Here is a tiny trained network, its code and every weight. The questions are about switching its units off for an input and a class, where a switched-off unit gives its printed mean instead of its output.

import numpy as np


def w(rows, s, z=0):
    codes = np.array(rows[::2]) - 128.0
    scale = np.full(codes.shape[1], s)
    scale[-1] = z or s
    return codes * scale


def f(y):
    return np.maximum(y, 0)


def log_softmax(a):
    a = a - a.max(-1, keepdims=True)
    return a - np.log(np.exp(a).sum(-1, keepdims=True))


def net(x, mask):
    res = np.array(x, float).reshape(1, 4) / 4 @ E
    y = f(res @ A[0][:, :-1].T + A[0][:, -1])
    res = res + np.where(mask, y, B[0][:, -1]) @ B[0][:, :-1]
    return log_softmax(res[-1] @ U[:, :-1].T + U[:, -1])


A, B = {}, {}
E = w([
[222,190,146,83,104,119,136,128,32,134,121,185],'x0',
[122,134,100,113,126,147,101,140,116,104,110,102],'x1',
[135,159,76,141,160,169,249,72,118,160,107,90],'x2',
[176,101,97,182,91,74,154,59,146,25,92,117],'x3',
],0.02)
A[0] = w([
[119,82,166,133,183,134,48,200,139,158,130,139,226],'n0',
[147,157,71,137,123,147,203,97,84,149,83,140,79],'n1',
[215,136,150,127,58,125,168,111,73,67,75,165,82],'n2',
[156,150,210,105,75,126,89,208,76,144,89,205,132],'n3',
[83,89,193,96,125,113,57,192,97,182,150,129,247],'n4',
[123,87,146,191,72,85,61,150,143,78,98,190,171],'n5',
[133,172,125,64,201,179,80,194,89,200,137,163,253],'n6',
[110,81,89,191,137,77,91,126,202,118,110,121,203],'n7',
[225,161,127,104,123,108,106,98,2,145,153,149,130],'n8',
[97,80,83,175,170,163,208,67,148,136,69,75,167],'n9',
[108,126,110,172,161,154,132,166,148,198,149,100,187],'n10',
[98,163,148,123,178,222,169,174,108,169,132,127,135],'n11',
[154,142,136,133,82,71,74,101,155,80,166,119,165],'n12',
],0.01,0.0054)
B[0] = w([
[58,149,205,211,114,161,59,152,196,163,150,75,230],'n0',
[112,202,61,225,151,135,208,123,212,161,74,77,203],'n1',
[105,203,130,228,81,91,100,223,82,144,70,127,221],'n2',
[211,184,169,82,57,35,84,92,105,84,156,64,235],'n3',
[99,110,167,185,119,169,151,115,179,107,246,21,250],'n4',
[169,49,88,46,36,185,163,171,141,95,99,174,231],'n5',
[135,151,137,112,146,74,155,83,136,209,195,49,255],'n6',
[145,48,91,92,72,196,204,50,199,69,145,126,230],'n7',
[88,220,181,100,21,42,159,115,2,148,48,166,235],'n8',
[78,95,21,150,217,63,17,86,46,123,231,162,253],'n9',
[82,79,173,62,235,216,92,159,130,196,81,214,198],'n10',
[122,146,194,12,115,159,163,93,98,226,43,160,207],'n11',
[137,62,111,84,133,151,82,191,148,93,133,246,201],'n12',
],0.0077,0.023)
U = w([
[110,127,160,204,143,169,118,173,209,124,172,57,253],'0',
[124,164,190,121,93,67,61,93,109,101,148,70,101],'1',
[78,125,153,57,218,160,101,136,114,145,104,135,242],'2',
[153,195,144,81,139,120,199,104,118,166,76,97,39],'3',
[113,85,126,57,82,184,138,137,159,71,96,175,189],'4',
[163,141,156,89,64,104,88,246,115,99,73,181,44],'5',
[153,115,84,165,165,70,101,97,118,72,164,137,85],'6',
[106,187,129,232,114,108,134,166,124,97,64,125,33],'7',
],0.011,0.0023)

Each question gives the input, the list of numbers given to net, and the class t.
The units are the neurons (one row each of A and B). Each row of codes is followed by its name. A weight is (code - 128) times the scale printed after its matrix; where a second scale follows, it is the last column's (A, B and U).
mask holds one flag per neuron, in row order. A switched-off neuron (its flag False) gives its mean, the last column of its row in B, instead of its output. The means were averaged over made-up inputs and are rounded, as every weight is.
A unit's drop is (log p(t) with every unit on - log p(t) with that unit switched off) / (log p(t) with every unit on - log p(t) with every unit switched off).
The circuit of an input: a set's keep is (log p(t) with only the set's units on - log p(t) with every unit switched off) / (log p(t) with every unit on - log p(t) with every unit switched off). Starting from the 12 units with the biggest drops (on a tie, the unit counted first), units are removed one at a time, each time the one whose removal leaves the highest keep (on an exact tie, the one counted first), for as long as the keep stays at least 0.8.
units of the circuit, in order: the units of the circuit, biggest drop first
top k neurons: the k neurons with the biggest drops, biggest first
drop of u: that unit's drop, to one decimal
input [1,-3,5,8], class 7: units of the circuit, in order : (n2)
input [-6,7,1,-1], class 2: top 2 neurons : (n4 n10)
input [1,5,4,7], class 7: top 2 neurons : (n2 n1)
input [-2,4,-1,-6], class 0: top 2 neurons : (n4 n0)
input [-2,1,3,0], class 2: units of the circuit, in order : (n3 n4)
input [-1,-7,0,-7], class 0: top 2 neurons : (n4 n0)
input [-2,4,1,-4], class 2: top 2 neurons : (n11 n10)
input [7,-7,0,-8], class 1: top 2 neurons : (n3 n4)
input [7,7,2,3], class 7: top 2 neurons : (n2 n1)
input [-6,3,0,4], class 4: top 2 neurons : (n7 n6)
input [-1,-1,7,7], class 6: drop of n9 : 3.4
input [-3,-7,2,8], class 6: drop of n9 : 1.9
input [8,-1,-7,2], class 5: drop of n5 : 0.1
input [-7,6,4,-6], class 2: drop of n3 : 0.0
input [-2,-3,-6,-7], class 0: units of the circuit, in order : (n4)
input [0,-7,2,-5], class 2: top 2 neurons : (n10 n8)
